Below is a small trained network, with its code and all its weights. Each question gives an input and a class and asks what happens when units are switched off, that is, made to give their printed mean instead of their output.

import numpy as np


def w(rows, s, z=0):
    codes = np.array(rows[::2]) - 128.0
    scale = np.full(codes.shape[1], s)
    scale[-1] = z or s
    return codes * scale


def f(y):
    return y / 2 * (1 + np.tanh(0.7978845608 * (y + 0.044715 * y**3)))


def log_softmax(a):
    a = a - a.max(-1, keepdims=True)
    return a - np.log(np.exp(a).sum(-1, keepdims=True))


def net(x, mask):
    res = np.array(x, float).reshape(1, 4) / 4 @ E
    y = f(res @ A[0][:, :-1].T + A[0][:, -1])
    res = res + np.where(mask, y, B[0][:, -1]) @ B[0][:, :-1]
    return log_softmax(res[-1] @ U[:, :-1].T + U[:, -1])


A, B = {}, {}
E = w([
[174,164,3,109,186,126,145,125],'x0',
[193,128,165,158,142,228,130,126],'x1',
[186,83,95,215,80,88,154,142],'x2',
[124,127,122,128,121,134,128,129],'x3',
],0.014)
A[0] = w([
[112,136,118,102,151,110,129,150,113],'N0',
[196,141,17,119,197,141,134,131,173],'N1',
[128,131,132,176,113,141,124,103,132],'N2',
[112,122,158,135,137,117,118,132,176],'N3',
[104,122,156,127,110,127,123,130,199],'N4',
[137,125,127,96,95,116,136,124,120],'N5',
[161,116,96,190,92,84,144,145,31],'N6',
[132,96,124,122,117,136,123,133,116],'N7',
[170,111,96,208,95,72,128,129,49],'N8',
[112,124,119,119,174,127,138,146,130],'N9',
[118,94,126,117,127,123,82,122,73],'N10',
[137,110,126,119,125,107,119,146,107],'N11',
[120,122,143,123,125,85,148,143,153],'N12',
[86,148,162,61,159,186,117,125,119],'N13',
[181,140,42,133,188,139,137,131,5],'N14',
[128,111,124,128,119,110,121,120,119],'N15',
[132,151,137,120,119,113,109,148,98],'N16',
[110,110,98,146,113,119,124,130,93],'N17',
[163,131,152,96,162,171,132,129,83],'N18',
[179,106,78,238,83,53,130,134,198],'N19',
[195,129,148,135,163,253,130,132,103],'N20',
[84,117,176,111,94,117,135,135,66],'N21',
[99,159,98,41,157,91,128,145,137],'N22',
[140,141,165,101,133,113,159,109,119],'N23',
[56,119,109,131,78,9,130,131,28],'N24',
[179,133,66,124,157,138,123,128,21],'N25',
[175,115,192,177,84,140,129,121,109],'N26',
[60,113,216,131,65,127,127,129,136],'N27',
[122,132,148,170,144,130,123,144,119],'N28',
[145,136,129,99,106,121,141,140,96],'N29',
[158,109,81,204,78,91,127,126,2],'N30',
[151,107,155,133,115,117,162,122,99],'N31',
[115,136,132,124,129,145,100,143,99],'N32',
[128,132,116,150,138,135,138,132,88],'N33',
[53,131,105,125,101,15,126,123,244],'N34',
[90,131,100,122,161,121,135,115,148],'N35',
[98,143,46,74,168,104,121,105,149],'N36',
[118,96,106,83,146,125,128,114,142],'N37',
[99,116,106,132,146,123,131,119,115],'N38',
[124,153,116,119,128,105,121,124,133],'N39',
[183,102,178,240,63,175,127,139,117],'N40',
],0.017,0.012)
B[0] = w([
[139,133,134,149,131,138,115,156,149],'N0',
[123,136,99,159,198,129,72,115,250],'N1',
[122,120,133,122,122,125,124,169,146],'N2',
[143,115,124,108,117,140,151,116,160],'N3',
[164,107,147,119,114,114,154,109,175],'N4',
[136,134,137,144,132,113,118,125,133],'N5',
[105,130,102,151,171,125,102,75,164],'N6',
[144,125,143,144,136,128,128,126,129],'N7',
[103,148,102,132,146,122,102,57,176],'N8',
[144,124,126,131,147,131,129,141,147],'N9',
[136,130,114,135,132,135,126,118,128],'N10',
[126,131,124,111,142,133,121,116,131],'N11',
[129,136,120,141,134,137,111,105,157],'N12',
[122,128,132,124,110,119,141,40,196],'N13',
[115,117,156,101,57,133,174,58,189],'N14',
[108,117,115,135,135,143,132,127,135],'N15',
[141,125,128,134,130,135,126,118,127],'N16',
[137,140,135,141,136,123,116,113,137],'N17',
[132,133,113,134,141,126,103,72,157],'N18',
[139,112,179,96,41,125,190,109,234],'N19',
[105,131,131,126,108,121,137,18,212],'N20',
[129,133,113,134,158,134,113,84,167],'N21',
[129,130,123,140,136,127,119,209,203],'N22',
[115,121,126,135,114,144,131,124,137],'N23',
[141,107,174,92,45,126,196,101,207],'N24',
[135,128,153,107,84,123,165,74,166],'N25',
[140,121,142,134,120,126,135,198,183],'N26',
[103,143,117,135,125,124,118,26,224],'N27',
[131,131,122,124,111,134,128,154,138],'N28',
[140,137,123,134,133,114,128,122,124],'N29',
[131,140,105,145,188,149,85,92,165],'N30',
[135,126,123,129,140,137,131,157,140],'N31',
[132,120,133,127,125,121,130,103,132],'N32',
[141,132,137,118,133,111,123,110,128],'N33',
[108,151,87,155,199,135,71,61,251],'N34',
[123,123,126,152,123,131,122,178,163],'N35',
[137,126,129,118,142,131,129,216,214],'N36',
[133,125,127,130,140,126,119,165,155],'N37',
[135,124,129,129,140,132,122,139,139],'N38',
[134,117,127,125,139,132,120,148,146],'N39',
[140,126,127,113,132,127,139,254,215],'N40',
],0.032,0.026)
U = w([
[92,149,97,130,151,125,95,124,2],'0',
[105,126,149,95,71,116,165,127,226],'1',
[134,121,127,116,135,122,126,250,177],'2',
],0.018,0.0016)

Each question gives the input, the list of numbers given to net, and the class t.
The units are the neurons (one row each of A and B). Each row of codes is followed by its name. A weight is (code - 128) times the scale printed after its matrix; where a second scale follows, it is the last column's (A, B and U).
mask holds one flag per neuron, in row order. A switched-off neuron (its flag False) gives its mean, the last column of its row in B, instead of its output. The means were averaged over made-up inputs and are rounded, as every weight is.
A unit's drop is (log p(t) with every unit on - log p(t) with that unit switched off) / (log p(t) with every unit on - log p(t) with every unit switched off).
The circuit of an input: a set's keep is (log p(t) with only the set's units on - log p(t) with every unit switched off) / (log p(t) with every unit on - log p(t) with every unit switched off). Starting from the 12 units with the biggest drops (on a tie, the unit counted first), units are removed one at a time, each time the one whose removal leaves the highest keep (on an exact tie, the one counted first), for as long as the keep stays at least 0.8.
circuit, biggest first: the units of the circuit, biggest drop first
top k neurons: the k neurons with the biggest drops, biggest first
drop when u is switched off: that unit's drop, to one decimal
input [6,-4,0,8], class 2: circuit, biggest first => [N36; N27]
input [3,2,2,1], class 1: circuit, biggest first => [N34]
input [-2,-7,3,0], class 1: top 2 neurons => [N24; N19]
input [6,8,4,-2], class 1: top 3 neurons => [N14; N34; N19]
input [7,8,3,3], class 1: top 3 neurons => [N14; N34; N25]
input [-3,8,-3,6], class 1: top 2 neurons => [N34; N1]
input [7,-6,0,-4], class 2: top 4 neurons => [N36; N22; N27; N20]
input [-6,8,-7,8], class 1: top 2 neurons => [N34; N1]
input [-4,1,-6,1], class 1: top 2 neurons => [N34; N1]
input [2,2,5,0], class 1: top 2 neurons => [N19; N34]
input [0,1,6,-8], class 2: top 3 neurons => [N40; N20; N27]
input [-6,1,-8,8], class 1: top 3 neurons => [N34; N1; N13]
input [-5,6,5,-8], class 2: drop when N40 is switched off => 1.1
input [-7,7,3,0], class 2: circuit, biggest first => [N40]
input [-1,1,1,4], class 2: drop when N27 is switched off => 0.2
input [3,8,8,8], class 1: drop when N19 is switched off => 7.4
input [-4,7,-4,5], class 1: drop when N9 is switched off => 0.0
